[[ 2.51  2.02 -0.54]
 [ 3.02  2.47 -0.52]
 [ 3.94 -2.74  1.17]
 [ 3.25 -2.24  0.48]
 [ 1.37  7.43 -1.91]]
=>
[[ 2.47 -0.52]
 [-2.74  1.17]]

[[-1.98  0.33  1.52 -2.89]
 [ 2.23 -0.89 -2.95 -0.64]
 [ 0.54 -6.52  0.40 -0.10]
 [-0.86  3.23  1.72 -0.82]]
=>
[[-0.89 -2.95]
 [-6.52  0.40]]

[[-5.09  4.10  5.08 -3.42]
 [-5.67  4.57  5.54 -2.32]
 [ 2.52 -1.74 -2.59  2.60]
 [-6.33  5.00  6.37 -3.97]
 [-5.04  6.14  5.03 -3.24]]
=>
[[ 4.57  5.54]
 [-1.74 -2.59]]

[[ 0.56  3.03 -2.30]
 [-3.05  2.21 -1.48]
 [-7.01 -0.42 -3.76]
 [-1.02 -0.07 -2.70]]
=>
[[ 2.21 -1.48]
 [-0.42 -3.76]]

[[-5.12 -1.43  2.26 -5.42]
 [-4.09 -1.00  2.40 -7.30]
 [-3.47 -1.18  1.57 -7.88]]
=>
[[-1.00  2.40]
 [-1.18  1.57]]

[[ 4.93 -4.12  5.52]
 [-5.53 -4.31  4.72]
 [-6.46  3.12 -4.39]
 [ 3.35  5.06 -5.86]
 [ 3.91 -4.55  5.93]]
=>
[[-4.31  4.72]
 [ 3.12 -4.39]]
---
[[-3.75  5.67 -1.17  6.03]
 [ 2.81 -4.80  1.93 -5.00]
 [-1.79  1.53  3.97  0.51]
 [-1.13  2.70  0.39  3.36]
 [-0.46 -1.29  1.73 -2.71]
 [-3.35  3.93 -3.11  3.88]
 [ 2.74 -4.48 -1.64 -4.06]
 [-3.51  5.70  0.07  6.14]]
=>
[[-3.75 -1.17]
 [ 2.81  1.93]
 [-1.79  3.97]
 [-1.13  0.39]
 [-0.46  1.73]
 [-3.35 -3.11]
 [ 2.74 -1.64]
 [-3.51  0.07]]

[[-0.44 -2.46 -2.05 -6.52 -0.30 -1.66  2.29]
 [-2.86 -3.01  2.31 -1.39 -3.44  0.27 -3.33]
 [-0.58  2.51 -2.70  3.78 -2.24 -3.88  4.56]
 [-3.83 -0.70 -2.93  2.14 -3.30 -3.86  2.60]
 [-0.43 -1.22 -2.22 -6.56  2.70 -0.47  1.75]
 [-2.65 -3.01 -2.00  4.26 -2.55  1.25 -3.16]
 [-3.96  0.28  0.89 -4.65 -3.36 -3.34  1.05]
 [ 2.95  0.75  3.55 -2.46  1.85  0.99  0.70]]
=>
[[-0.44 -2.05 -0.30  2.29]
 [-2.86  2.31 -3.44 -3.33]
 [-0.58 -2.70 -2.24  4.56]
 [-3.83 -2.93 -3.30  2.60]
 [-0.43 -2.22  2.70  1.75]
 [-2.65 -2.00 -2.55 -3.16]
 [-3.96  0.89 -3.36  1.05]
 [ 2.95  3.55  1.85  0.70]]

[[-3.65 -3.02]
 [ 6.66  2.97]]
=>
[[-3.65]
 [ 6.66]]

[[-5.71 -1.59 -0.37  1.49 -3.49  5.81 -4.93  1.13  4.27  5.40  5.25]
 [-4.80  4.19 -1.66  4.44 -3.91  5.33  2.00  4.66  2.36  3.17 -1.36]]
=>
[[-5.71 -0.37 -3.49 -4.93  4.27  5.25]
 [-4.80 -1.66 -3.91  2.00  2.36 -1.36]]

[[ 2.22  0.07 -3.88  2.04 -1.06 -0.63  6.78 -1.95 -2.28 -4.56  0.79 -1.28
   1.16  1.16]
 [ 1.07 -3.02  2.68  2.70  2.56 -3.58  1.53 -3.19  1.64  3.36  1.24 -2.66
   2.38  1.43]]
=>
[[ 2.22 -3.88 -1.06  6.78 -2.28  0.79  1.16]
 [ 1.07  2.68  2.56  1.53  1.64  1.24  2.38]]

[[-7.34 -7.80 -6.53]
 [-6.66 -4.78  0.08]]
=>
[[-7.34 -6.53]
 [-6.66  0.08]]

[[-7.06  3.59  6.51 -0.26 -1.95  1.48  1.15  1.01]
 [ 6.21  5.79 -5.71 -0.45 -0.06 -2.48  7.06  0.03]
 [ 3.25 -3.55  1.65  5.10  0.14 -5.80 -4.44 -0.52]
 [-1.37 -5.15 -4.40  6.08 -3.74 -5.31  6.36  1.38]
 [ 3.35 -6.41 -3.09 -5.73 -3.26  2.82  5.53 -6.28]]
=>
[[-7.06  6.51 -1.95  1.15]
 [ 6.21 -5.71 -0.06  7.06]
 [ 3.25  1.65  0.14 -4.44]
 [-1.37 -4.40 -3.74  6.36]
 [ 3.35 -3.09 -3.26  5.53]]
